Look-ups in named tables: a row name and a column name give one cell, copied from the table.

Sim.tsv
	Sev	Nar	Nidi	Gogos	Dag	Gavefu	Zugabez
Budukep	24.196	-40.831	2.611	-66.194	-19.927	23.918	-41.927
Nale	-25.649	-17.482	-8.913	19.087	20.407	-14.657	73.033
Mopidif	45.238	-8.637	-21.468	-32.221	43.219	-37.192	16.755

What is the Gavefu of Budukep in Sim? 23.918
What is the Gavefu of Nale in Sim? -14.657
What is the Gogos of Nale in Sim? 19.087
What is the Zugabez of Mopidif in Sim? 16.755
What is the Gavefu of Mopidif in Sim? -37.192
What is the Dag of Mopidif in Sim? 43.219
What is the Sev of Mopidif in Sim? 45.238
What is the Dag of Nale in Sim? 20.407
What is the Dag of Budukep in Sim? -19.927

Lek =
|  | Gunelub | Febe | Nep | Mamo | Vasonor | Dunofa | Kikuper |
|---|---|---|---|---|---|---|---|
| Feni | 113 | 127 | 78 | 70 | 141 | 100 | 76 |
| Dokipok | 140 | 107 | 97 | 179 | 64 | 99 | 103 |
| Zopanu | 125 | 179 | 84 | 103 | 63 | 99 | 35 |
| Zit | 162 | 58 | 56 | 228 | 70 | 89 | 121 |
| Bape | 138 | 109 | 99 | 161 | 88 | 120 | 115 |
| Nole | 116 | 142 | 113 | 112 | 101 | 151 | 109 |
| Golis | 115 | 122 | 96 | 97 | 138 | 106 | 101 |
| Zadube | 125 | 133 | 85 | 167 | 58 | 95 | 78 |

Kikuper of Golis is 101
Nep of Bape is 99
Vasonor of Golis is 138
Vasonor of Zit is 70
Kikuper of Zopanu is 35
Dunofa of Zit is 89
Vasonor of Zadube is 58
Febe of Zit is 58
Mamo of Zopanu is 103
Dunofa of Feni is 100
Gunelub of Golis is 115
Febe of Zopanu is 179
Vasonor of Nole is 101
Kikuper of Zit is 121
Nep of Zadube is 85
Nep of Zopanu is 84

Satuz
fields: Dokiga, Gep, Zazufo, Vez, Peruf, Mup, Buke, Daset
Fuz: [0.89, -1.12, -3.00, -2.22, -3.98, 1.98, -0.64, -0.57]
Lenifeb: [0.73, -3.36, -0.44, -2.18, 2.41, -2.36, 2.16, -0.07]
Fal: [1.27, -0.31, 1.90, -3.31, -5.06, 2.48, -2.96, -1.43]
Tavuv: [-0.70, -1.65, -2.91, 0.90, 0.58, -3.13, -0.58, -0.88]
Mizopet: [-1.87, -0.10, -0.90, -0.13, 2.09, 2.58, 2.80, -2.56]
Bureza: [2.38, -4.32, 0.03, -3.54, 0.54, 0.31, 2.21, 0.90]
Vopa: [2.16, -4.79, -3.75, -2.27, 1.77, -0.48, 4.96, 5.58]
Seba: [-2.39, 0.51, 1.55, -1.46, 2.51, 2.14, 0.83, -1.92]
Lekal: [-1.89, -0.35, 1.09, -0.79, 1.78, 1.12, 0.36, -1.67]
Seti: [-4.45, 3.28, -2.89, 7.38, -4.14, 4.39, -0.51, -3.24]
Sese: [0.89, 0.71, -2.33, 0.61, -3.36, -2.18, -0.98, -1.03]
Birazib: [-0.04, -2.29, -1.39, -1.48, -1.18, 1.12, -0.95, -0.98]
Piz: [1.69, -4.69, -2.50, 1.27, -2.97, 3.51, 3.55, 2.88]
Sagu: [0.25, 0.87, 2.52, -2.05, 0.60, -3.34, -1.67, 0.54]

Vez of Vopa is -2.27
Buke of Sese is -0.98
Zazufo of Mizopet is -0.90
Mup of Sese is -2.18
Peruf of Piz is -2.97
Gep of Seti is 3.28

